Here is a tiny trained network, its code and every weight. The questions are about switching its units off for an input and a target symbol, where a switched-off unit gives its printed mean instead of its output.

import numpy as np


def w(rows, s, z=0):
    codes = np.array(rows[::2]) - 128.0
    scale = np.full(codes.shape[1], s)
    scale[-1] = z or s
    return codes * scale


def norm(h):
    return h / np.sqrt((h * h).mean(-1, keepdims=True) + 1e-5)


def f(y):
    return np.maximum(y, 0)


def softmax(a):
    e = np.exp(a - a.max(-1, keepdims=True))
    return e / e.sum(-1, keepdims=True)


def log_softmax(a):
    a = a - a.max(-1, keepdims=True)
    return a - np.log(np.exp(a).sum(-1, keepdims=True))


def net(x, mask):
    ids = ['εζθλμφω'.index(c) for c in x.split()]
    T = len(ids)
    res = E[ids] + P[:T]
    q, k, v = (norm(res) @ M[0].T for M in (Q, K, V))
    z = softmax(np.where(np.tri(T) > 0, q @ k.T / 4**0.5, -1e9)) @ v
    res = res + np.where(mask[0], z, O[0][:, -1]) @ O[0][:, :-1]
    y = f(norm(res) @ A[0][:, :-1].T + A[0][:, -1])
    res = res + np.where(mask[1:9], y, B[0][:, -1]) @ B[0][:, :-1]
    return log_softmax(norm(res)[-1] @ U[:, :-1].T + U[:, -1])


Q, K, V, O, A, B = {}, {}, {}, {}, {}, {}
E = w([
[151,52,157,97],'ε',
[133,114,17,248],'ζ',
[68,218,173,195],'θ',
[158,161,193,81],'λ',
[86,84,64,122],'μ',
[136,131,151,231],'φ',
[76,181,143,92],'ω',
],0.015)
P = w([
[136,48,1,220],'0',
[47,119,186,236],'1',
[155,155,121,191],'2',
[141,152,140,206],'3',
[139,161,109,214],'4',
[96,195,85,236],'5',
],0.0056)
Q[0] = w([
[147,96,76,6],'head 0',
[130,40,189,126],'head 0',
[155,194,89,124],'head 0',
[214,100,106,134],'head 0',
],0.013)
K[0] = w([
[2,14,110,44],'head 0',
[191,51,68,90],'head 0',
[57,142,248,221],'head 0',
[75,29,215,94],'head 0',
],0.0079)
V[0] = w([
[1,69,101,55],'head 0',
[94,118,48,146],'head 0',
[195,219,49,93],'head 0',
[53,39,113,208],'head 0',
],0.0078)
O[0] = w([
[189,232,65,154,4],'head 0',
[178,214,120,81,61],'head 0',
[48,193,110,159,126],'head 0',
[253,136,151,33,79],'head 0',
],0.0073,0.0041)
A[0] = w([
[143,157,203,187,84],'neuron 0',
[6,110,157,79,11],'neuron 1',
[74,118,137,41,88],'neuron 2',
[152,177,129,81,21],'neuron 3',
[71,85,22,22,1],'neuron 4',
[76,207,179,113,128],'neuron 5',
[70,61,156,115,117],'neuron 6',
[70,106,161,84,56],'neuron 7',
],0.02,0.005)
B[0] = w([
[160,201,204,139,216],'neuron 0',
[7,88,182,206,253],'neuron 1',
[168,123,73,80,158],'neuron 2',
[114,66,168,88,142],'neuron 3',
[11,199,253,72,146],'neuron 4',
[58,101,21,131,244],'neuron 5',
[222,103,158,117,238],'neuron 6',
[118,68,59,155,190],'neuron 7',
],0.027,0.011)
U = w([
[197,23,115,44,88],'ε',
[219,134,16,212,3],'ζ',
[93,233,113,174,137],'θ',
[84,1,229,191,109],'λ',
[62,131,198,17,108],'μ',
[179,191,194,166,108],'φ',
[63,59,26,32,194],'ω',
],0.0092,0.0027)

Each question gives the input, a string of symbols that net reads in full, and the target symbol t.
The units are the heads (4 rows each of Q, K, V and O) and the neurons (one row each of A and B). Each row of codes is followed by its name. A weight is (code - 128) times the scale printed after its matrix; where a second scale follows, it is the last column's (O, A, B and U).
mask holds one flag per unit, heads first, then neurons. A switched-off unit (its flag False) gives its mean, the last column of its rows in O or B, instead of its output. The means were averaged over made-up inputs and are rounded, as every weight is.
A unit's drop is (log p(t) with every unit on - log p(t) with that unit switched off) / (log p(t) with every unit on - log p(t) with every unit switched off).
The circuit of an input: a set's keep is (log p(t) with only the set's units on - log p(t) with every unit switched off) / (log p(t) with every unit on - log p(t) with every unit switched off). Starting from all 9 units, units are removed one at a time, each time the one whose removal leaves the highest keep (on an exact tie, the one counted first), for as long as the keep stays at least 0.8.
units of the circuit, in order: the units of the circuit, biggest drop first
most important unit: the unit with the biggest drop
k most important neurons: the k neurons with the biggest drops, biggest first
drop of u: that unit's drop, to one decimal
input ζ ε θ λ, target ζ: most important unit	neuron 1
input ζ φ ζ ε ζ λ, target ω: 2 most important neurons	neuron 5; neuron 2
input μ ζ ε λ, target φ: 3 most important neurons	neuron 0; neuron 1; neuron 4
input ζ μ λ, target μ: 4 most important neurons	neuron 3; neuron 0; neuron 7; neuron 1
input ζ ω λ, target θ: units of the circuit, in order	neuron 0; neuron 1; neuron 5
input ω ε λ, target φ: units of the circuit, in order	neuron 0; neuron 1
input λ μ ζ ω λ φ, target φ: 4 most important neurons	neuron 1; neuron 5; neuron 0; neuron 7
input μ μ ζ, target ζ: 4 most important neurons	neuron 1; neuron 0; neuron 5; neuron 6
input ζ ζ λ, target ω: units of the circuit, in order	head 0; neuron 1; neuron 6
input ζ λ λ μ ε, target ε: 2 most important neurons	neuron 1; neuron 5
input ω ε ε ω, target ω: 2 most important neurons	neuron 5; neuron 1
input ω μ μ ω ζ ζ, target ζ: 4 most important neurons	neuron 1; neuron 0; neuron 5; neuron 4
input ζ φ λ, target ε: drop of neuron 1	0.9
input ω φ ω ω, target ω: drop of neuron 1	0.0
input ω ε φ λ, target ε: drop of neuron 2	0.1
input μ θ θ ω λ, target θ: drop of neuron 5	0.3
